Here is a tiny trained network, its code and every weight. The questions are about switching its units off for an input and a target symbol, where a switched-off unit gives its printed mean instead of its output.

import numpy as np


def w(rows, s, z=0):
    codes = np.array(rows[::2]) - 128.0
    scale = np.full(codes.shape[1], s)
    scale[-1] = z or s
    return codes * scale


def norm(h):
    return h / np.sqrt((h * h).mean(-1, keepdims=True) + 1e-5)


def softmax(a):
    e = np.exp(a - a.max(-1, keepdims=True))
    return e / e.sum(-1, keepdims=True)


def log_softmax(a):
    a = a - a.max(-1, keepdims=True)
    return a - np.log(np.exp(a).sum(-1, keepdims=True))


def net(x, mask):
    ids = ['ΓΔΘΛΞΨΩβεζημστφ'.index(c) for c in x.split()]
    T = len(ids)
    res = E[ids] + P[:T]
    u = 0
    for l in range(2):
        r = norm(res)
        for j in range(3):
            rows = slice(2 * j, 2 * j + 2)
            q, k, v = (r @ M[l][rows].T for M in (Q, K, V))
            z = softmax(np.where(np.tri(T) > 0, q @ k.T / 2**0.5, -1e9)) @ v
            o = O[l][rows]
            res = res + np.where(mask[u + j], z, o[:, -1]) @ o[:, :-1]
        u += 3
    return log_softmax(norm(res)[-1] @ U[:, :-1].T + U[:, -1])


Q, K, V, O = {}, {}, {}, {}
E = w([
[123,147,153,117],'Γ',
[135,123,139,126],'Δ',
[138,121,139,126],'Θ',
[134,117,145,118],'Λ',
[136,125,139,124],'Ξ',
[136,120,137,130],'Ψ',
[134,127,141,122],'Ω',
[135,123,140,127],'β',
[142,126,147,114],'ε',
[126,132,172,96],'ζ',
[98,114,111,129],'η',
[200,2,119,7],'μ',
[128,115,120,142],'σ',
[128,122,131,154],'τ',
[168,161,137,84],'φ',
],0.007)
P = w([
[184,117,210,95],'0',
[91,207,182,36],'1',
[103,30,225,124],'2',
[221,120,210,126],'3',
[92,215,159,38],'4',
[114,22,204,141],'5',
[223,111,193,155],'6',
[95,215,143,45],'7',
[127,9,183,159],'8',
[219,109,151,168],'9',
[108,212,115,60],'10',
[156,20,147,162],'11',
],0.0015)
Q[0] = w([
[107,13,144,185],'L0H1',
[172,101,142,176],'L0H1',
[158,254,130,106],'L0H2',
[224,248,65,193],'L0H2',
[134,87,44,127],'L0H3',
[88,226,77,191],'L0H3',
],0.0093)
K[0] = w([
[122,65,24,197],'L0H1',
[64,122,71,149],'L0H1',
[105,128,194,50],'L0H2',
[78,76,207,109],'L0H2',
[133,67,82,122],'L0H3',
[54,114,133,255],'L0H3',
],0.009)
V[0] = w([
[84,90,88,181],'L0H1',
[2,114,97,134],'L0H1',
[189,136,126,28],'L0H2',
[136,171,197,162],'L0H2',
[219,185,138,134],'L0H3',
[114,177,93,175],'L0H3',
],0.0047)
O[0] = w([
[164,140,174,68,22],'L0H1',
[154,208,131,60,75],'L0H1',
[255,117,19,82,231],'L0H2',
[186,142,217,219,206],'L0H2',
[137,198,72,139,169],'L0H3',
[228,137,157,190,5],'L0H3',
],0.004,0.0031)
Q[1] = w([
[123,197,130,136],'L1H1',
[93,122,166,121],'L1H1',
[93,120,132,166],'L1H2',
[158,10,187,104],'L1H2',
[128,118,77,139],'L1H3',
[125,206,125,115],'L1H3',
],0.011)
K[1] = w([
[152,99,43,42],'L1H1',
[43,127,148,94],'L1H1',
[36,160,142,90],'L1H2',
[156,25,254,92],'L1H2',
[150,225,106,134],'L1H3',
[171,113,172,214],'L1H3',
],0.0072)
V[1] = w([
[3,215,190,149],'L1H1',
[102,120,114,29],'L1H1',
[171,73,188,117],'L1H2',
[111,248,184,57],'L1H2',
[155,42,118,187],'L1H3',
[53,98,75,83],'L1H3',
],0.0025)
O[1] = w([
[172,148,5,118,44],'L1H1',
[108,207,113,201,159],'L1H1',
[206,103,92,75,250],'L1H2',
[107,16,209,157,99],'L1H2',
[68,108,95,200,161],'L1H3',
[193,67,143,158,112],'L1H3',
],0.0026,0.0015)
U = w([
[216,193,172,239,138],'Γ',
[146,172,109,132,36],'Δ',
[112,175,95,150,96],'Θ',
[113,79,94,164,69],'Λ',
[123,159,84,164,99],'Ξ',
[116,144,100,151,93],'Ψ',
[132,155,94,154,92],'Ω',
[128,129,101,156,78],'β',
[136,131,95,152,87],'ε',
[227,64,194,104,197],'ζ',
[70,219,157,12,192],'η',
[143,68,32,40,54],'μ',
[4,67,105,126,121],'σ',
[28,163,218,201,255],'τ',
[193,169,73,105,46],'φ',
],0.012,0.0035)

Each question gives the input, a string of symbols that net reads in full, and the target symbol t.
The units are the heads (2 rows each of Q, K, V and O). Each row of codes is followed by its name. A weight is (code - 128) times the scale printed after its matrix; where a second scale follows, it is the last column's (O and U).
mask holds one flag per head, layer by layer. A switched-off head (its flag False) gives its mean, the last column of its rows in O, instead of its output. The means were averaged over made-up inputs and are rounded, as every weight is.
A unit's drop is (log p(t) with every unit on - log p(t) with that unit switched off) / (log p(t) with every unit on - log p(t) with every unit switched off).
The circuit of an input: a set's keep is (log p(t) with only the set's units on - log p(t) with every unit switched off) / (log p(t) with every unit on - log p(t) with every unit switched off). Starting from all 6 units, units are removed one at a time, each time the one whose removal leaves the highest keep (on an exact tie, the one counted first), for as long as the keep stays at least 0.8.
units of the circuit, in order: the units of the circuit, biggest drop first
which heads matter: for each layer, one digit per head in row order, 1 if its drop is at least 0.15 and else 0, layers parted by /
drop when u is switched off: that unit's drop, to one decimal
input Λ ζ ζ ζ ζ ζ Λ ζ σ, target σ: which heads matter	010 / 000
input Λ β ζ ζ τ Γ η ζ ζ τ, target ζ: units of the circuit, in order	L0H1
input τ μ Λ Γ σ Γ, target σ: which heads matter	010 / 101
input τ μ η Ψ, target η: units of the circuit, in order	L0H1, L0H2
input ζ μ η, target μ: which heads matter	110 / 000
input η ζ η ζ Λ, target μ: which heads matter	010 / 111
input σ ε Γ, target σ: units of the circuit, in order	L1H1, L0H1, L1H2, L0H3
input ζ ε σ ζ τ Λ, target τ: which heads matter	010 / 000
input Λ Γ Λ Ξ ζ Γ τ Γ Γ ζ Λ σ, target σ: which heads matter	010 / 100
input ζ ζ Λ Ξ Ω η σ, target η: units of the circuit, in order	L0H1, L0H2
input Γ ζ Γ τ ζ β, target τ: which heads matter	010 / 000
input Ξ ζ β η Λ Γ, target η: which heads matter	110 / 100
input Λ ζ Γ τ Γ, target τ: units of the circuit, in order	L1H2, L0H1
input Θ φ Γ η, target η: units of the circuit, in order	L0H1
input τ μ Λ Ω τ, target Γ: which heads matter	001 / 000
input ζ ζ ζ ζ Λ, target μ: units of the circuit, in order	L0H1, L0H2
input ζ ζ τ Λ Γ η ζ ζ Γ η, target η: which heads matter	110 / 000
input ζ ζ ζ ζ μ Γ Γ Γ Γ η Γ ζ, target η: units of the circuit, in order	L0H2, L0H1
input Λ η η Ψ, target η: drop when L0H2 is switched off	0.1
input μ ζ Θ ζ μ ζ, target μ: units of the circuit, in order	L0H2
